Below is a small trained network, with its code and all its weights. Each question gives an input and a target symbol and asks what happens when units are switched off, that is, made to give their printed mean instead of their output.

import numpy as np


def w(rows, s, z=0):
    codes = np.array(rows[::2]) - 128.0
    scale = np.full(codes.shape[1], s)
    scale[-1] = z or s
    return codes * scale


def f(y):
    return np.maximum(y, 0)


def softmax(a):
    e = np.exp(a - a.max(-1, keepdims=True))
    return e / e.sum(-1, keepdims=True)


def log_softmax(a):
    a = a - a.max(-1, keepdims=True)
    return a - np.log(np.exp(a).sum(-1, keepdims=True))


def net(x, mask):
    ids = ['αβγεζθλμξπστφψ'.index(c) for c in x.split()]
    T = len(ids)
    res = E[ids] + P[:T]
    r = res
    for j in range(3):
        rows = slice(2 * j, 2 * j + 2)
        q, k, v = (r @ M[0][rows].T for M in (Q, K, V))
        z = softmax(np.where(np.tri(T) > 0, q @ k.T / 2**0.5, -1e9)) @ v
        o = O[0][rows]
        res = res + np.where(mask[j], z, o[:, -1]) @ o[:, :-1]
    y = f(res @ A[0][:, :-1].T + A[0][:, -1])
    res = res + np.where(mask[3:19], y, B[0][:, -1]) @ B[0][:, :-1]
    return log_softmax(res[-1] @ U[:, :-1].T + U[:, -1])


Q, K, V, O, A, B = {}, {}, {}, {}, {}, {}
E = w([
[240,129,50,134],'α',
[255,153,140,145],'β',
[145,135,163,120],'γ',
[122,124,86,106],'ε',
[194,130,67,108],'ζ',
[158,136,131,130],'θ',
[160,113,83,140],'λ',
[114,118,68,102],'μ',
[161,138,125,129],'ξ',
[152,125,53,67],'π',
[172,129,101,133],'σ',
[155,123,109,145],'τ',
[164,131,118,140],'φ',
[147,123,109,139],'ψ',
],0.01)
P = w([
[81,54,114,204],'0',
[203,3,172,54],'1',
[109,118,118,179],'2',
[186,10,180,70],'3',
[113,166,108,148],'4',
[207,55,162,90],'5',
[94,214,104,104],'6',
[204,100,49,111],'7',
[134,213,127,116],'8',
],0.012)
Q[0] = w([
[172,178,146,164],'H1',
[162,130,83,85],'H1',
[223,62,89,45],'H2',
[42,253,149,165],'H2',
[114,157,106,121],'H3',
[200,41,110,78],'H3',
],0.012)
K[0] = w([
[128,185,157,172],'H1',
[155,134,45,108],'H1',
[101,252,110,95],'H2',
[130,2,136,132],'H2',
[127,104,105,146],'H3',
[56,218,161,84],'H3',
],0.012)
V[0] = w([
[101,244,151,141],'H1',
[116,59,138,69],'H1',
[237,165,142,179],'H2',
[1,135,244,160],'H2',
[135,7,110,140],'H3',
[80,235,102,100],'H3',
],0.0096)
O[0] = w([
[74,69,55,135,5],'H1',
[201,135,164,97,174],'H1',
[149,207,27,133,162],'H2',
[98,170,253,170,1],'H2',
[121,119,50,157,214],'H3',
[156,104,207,107,52],'H3',
],0.011,0.0077)
A[0] = w([
[72,52,196,76,6],'N1',
[132,97,212,95,139],'N2',
[142,142,50,120,110],'N3',
[197,45,77,100,166],'N4',
[170,201,155,121,160],'N5',
[174,32,203,76,164],'N6',
[17,120,172,175,126],'N7',
[137,198,162,77,138],'N8',
[153,195,154,96,140],'N9',
[95,181,96,210,133],'N10',
[158,51,127,42,56],'N11',
[96,139,171,161,39],'N12',
[57,89,165,134,95],'N13',
[149,93,136,98,205],'N14',
[170,42,242,110,120],'N15',
[109,104,251,102,101],'N16',
],0.011)
B[0] = w([
[221,15,4,218,128],'N1',
[128,52,26,223,142],'N2',
[155,60,140,153,217],'N3',
[95,192,172,140,250],'N4',
[168,98,70,150,160],'N5',
[128,110,205,50,171],'N6',
[185,176,80,128,130],'N7',
[187,107,110,95,141],'N8',
[178,87,82,96,148],'N9',
[66,150,172,87,160],'N10',
[33,147,182,173,157],'N11',
[76,221,181,164,128],'N12',
[152,134,76,165,128],'N13',
[117,195,104,167,175],'N14',
[35,46,104,85,155],'N15',
[166,44,98,178,133],'N16',
],0.012,0.024)
U = w([
[26,184,42,227,254],'α',
[197,142,2,140,158],'β',
[195,36,101,182,27],'γ',
[115,57,144,165,97],'ε',
[171,238,198,134,71],'ζ',
[170,96,121,100,97],'θ',
[171,160,165,108,101],'λ',
[85,65,142,171,82],'μ',
[163,110,114,73,110],'ξ',
[28,162,157,94,91],'π',
[183,155,154,75,121],'σ',
[178,118,143,100,109],'τ',
[177,126,128,85,103],'φ',
[153,115,126,96,108],'ψ',
],0.0085,0.0079)

Each question gives the input, a string of symbols that net reads in full, and the target symbol t.
The units are the heads (2 rows each of Q, K, V and O) and the neurons (one row each of A and B). Each row of codes is followed by its name. A weight is (code - 128) times the scale printed after its matrix; where a second scale follows, it is the last column's (O, A, B and U).
mask holds one flag per unit, heads first, then neurons. A switched-off unit (its flag False) gives its mean, the last column of its rows in O or B, instead of its output. The means were averaged over made-up inputs and are rounded, as every weight is.
A unit's drop is (log p(t) with every unit on - log p(t) with that unit switched off) / (log p(t) with every unit on - log p(t) with every unit switched off).
The circuit of an input: a set's keep is (log p(t) with only the set's units on - log p(t) with every unit switched off) / (log p(t) with every unit on - log p(t) with every unit switched off). Starting from the 12 units with the biggest drops (on a tie, the unit counted first), units are removed one at a time, each time the one whose removal leaves the highest keep (on an exact tie, the one counted first), for as long as the keep stays at least 0.8.
circuit, biggest first: the units of the circuit, biggest drop first
most important unit: the unit with the biggest drop
top k neurons: the k neurons with the biggest drops, biggest first
heads that matter: for each layer, one digit per head in row order, 1 if its drop is at least 0.15 and else 0, layers parted by /
input ζ π π ζ π π μ π, target μ: circuit, biggest first -> H3, H2, N15
input π ε μ λ λ φ π π, target π: circuit, biggest first -> H3, H2, N11, N15
input α θ π π θ π γ α, target γ: circuit, biggest first -> H2, H3, N2, N16
input ζ β π π α ξ, target α: circuit, biggest first -> H2, N6, N4
input λ α ε β, target ε: circuit, biggest first -> H2, N15, N2
input σ γ ζ α σ β β, target β: circuit, biggest first -> N4
input π ζ μ γ, target μ: top 2 neurons -> N15, N2
input λ β π ε α α, target α: circuit, biggest first -> H2, N4, N11
input μ β ζ α π π ζ, target β: top 2 neurons -> N11, N3
input λ ζ π σ, target π: heads that matter -> 010
input γ π π ζ ε ξ, target ε: circuit, biggest first -> H3, H2, N15, N2
input σ π π ξ μ φ, target μ: top 3 neurons -> N15, N2, N11
input σ ξ α π α ε α φ, target α: heads that matter -> 110
input θ μ π ζ α θ, target α: circuit, biggest first -> H2, N6, N4
input ξ π π σ π, target β: circuit, biggest first -> N11, N4
input γ π μ β, target μ: circuit, biggest first -> H2, N15
input τ π μ π, target μ: heads that matter -> 111
input ζ π α π, target α: top 4 neurons -> N11, N4, N6, N14
input π ε μ α π μ, target π: top 3 neurons -> N11, N6, N15
input π π ζ ζ π π π α, target π: heads that matter -> 011
input π π π ε π ζ ε λ, target ε: most important unit -> H3
input π ζ ζ γ ψ γ μ β, target μ: most important unit -> H3
input ζ θ ζ λ β β, target β: heads that matter -> 010
input λ ψ ζ π, target ζ: heads that matter -> 100
input ξ λ ψ φ ζ γ, target ζ: heads that matter -> 011
input ξ β π ζ π θ π ζ, target π: top 2 neurons -> N6, N11
